Here is a tiny trained network, its code and every weight. The questions are about switching its units off for an input and a class, where a switched-off unit gives its printed mean instead of its output.

import numpy as np


def w(rows, s, z=0):
    codes = np.array(rows[::2]) - 128.0
    scale = np.full(codes.shape[1], s)
    scale[-1] = z or s
    return codes * scale


def f(y):
    return y / 2 * (1 + np.tanh(0.7978845608 * (y + 0.044715 * y**3)))


def log_softmax(a):
    a = a - a.max(-1, keepdims=True)
    return a - np.log(np.exp(a).sum(-1, keepdims=True))


def net(x, mask):
    res = np.array(x, float).reshape(1, 4) / 4 @ E
    y = f(res @ A[0][:, :-1].T + A[0][:, -1])
    res = res + np.where(mask, y, B[0][:, -1]) @ B[0][:, :-1]
    return log_softmax(res[-1] @ U[:, :-1].T + U[:, -1])


A, B = {}, {}
E = w([
[58,195,188,87,95],'x0',
[112,63,132,93,160],'x1',
[148,164,176,254,128],'x2',
[224,127,218,108,100],'x3',
],0.0097)
A[0] = w([
[104,145,113,57,80,106],'N1',
[85,184,91,213,73,180],'N2',
[156,39,164,127,201,156],'N3',
[76,105,131,176,104,97],'N4',
[142,17,64,180,164,222],'N5',
[69,118,28,41,146,198],'N6',
[137,181,213,142,103,219],'N7',
[232,63,125,172,138,148],'N8',
[135,149,80,69,113,189],'N9',
[90,86,56,112,152,166],'N10',
[123,74,104,130,90,65],'N11',
[146,100,251,79,79,186],'N12',
[127,190,183,28,87,254],'N13',
[181,123,74,84,103,111],'N14',
[174,97,179,125,151,239],'N15',
[117,139,108,161,128,137],'N16',
[143,152,194,85,122,165],'N17',
[96,146,88,203,166,239],'N18',
],0.013,0.0046)
B[0] = w([
[71,85,126,163,145,175],'N1',
[147,117,223,124,131,218],'N2',
[115,152,119,162,77,190],'N3',
[161,100,143,136,155,149],'N4',
[200,118,52,148,55,231],'N5',
[27,50,177,62,51,249],'N6',
[139,138,152,112,209,230],'N7',
[148,144,108,251,82,217],'N8',
[68,114,162,145,97,180],'N9',
[166,100,100,41,87,200],'N10',
[132,124,104,127,115,135],'N11',
[96,184,56,111,217,228],'N12',
[21,150,126,146,190,239],'N13',
[96,105,134,177,113,163],'N14',
[123,159,98,187,137,196],'N15',
[152,118,139,122,139,147],'N16',
[111,148,94,109,185,185],'N17',
[202,139,184,107,106,208],'N18',
],0.022,0.012)
U = w([
[149,56,40,65,2,195],'0',
[25,79,89,108,72,160],'1',
[182,125,24,220,20,25],'2',
[226,178,253,159,155,2],'3',
[108,184,56,124,191,193],'4',
],0.008,0.0014)

Each question gives the input, the list of numbers given to net, and the class t.
The units are the neurons (one row each of A and B). Each row of codes is followed by its name. A weight is (code - 128) times the scale printed after its matrix; where a second scale follows, it is the last column's (A, B and U).
mask holds one flag per neuron, in row order. A switched-off neuron (its flag False) gives its mean, the last column of its row in B, instead of its output. The means were averaged over made-up inputs and are rounded, as every weight is.
A unit's drop is (log p(t) with every unit on - log p(t) with that unit switched off) / (log p(t) with every unit on - log p(t) with every unit switched off).
The circuit of an input: a set's keep is (log p(t) with only the set's units on - log p(t) with every unit switched off) / (log p(t) with every unit on - log p(t) with every unit switched off). Starting from the 12 units with the biggest drops (on a tie, the unit counted first), units are removed one at a time, each time the one whose removal leaves the highest keep (on an exact tie, the one counted first), for as long as the keep stays at least 0.8.
units of the circuit, in order: the units of the circuit, biggest drop first
most important unit: the unit with the biggest drop
k most important neurons: the k neurons with the biggest drops, biggest first
drop when u is switched off: that unit's drop, to one decimal
input [-3,1,-4,1], class 0: most important unit	N13
input [1,6,5,-4], class 3: units of the circuit, in order	(N6 N18)
input [1,6,6,-5], class 3: 2 most important neurons	(N6 N18)
input [-4,-6,1,-6], class 3: 2 most important neurons	(N2 N18)
input [-3,0,7,-2], class 3: 2 most important neurons	(N2 N18)
input [6,7,-7,7], class 4: 2 most important neurons	(N12 N17)
input [0,-6,-3,-7], class 0: 2 most important neurons	(N13 N10)
input [-5,-5,2,0], class 2: 3 most important neurons	(N8 N7 N5)
input [-3,2,-1,0], class 2: drop when N6 is switched off	0.1
input [-3,3,-5,4], class 2: drop when N3 is switched off	0.2
input [-7,5,0,-2], class 2: drop when N8 is switched off	0.3
input [-2,-3,-4,-5], class 0: drop when N8 is switched off	0.0
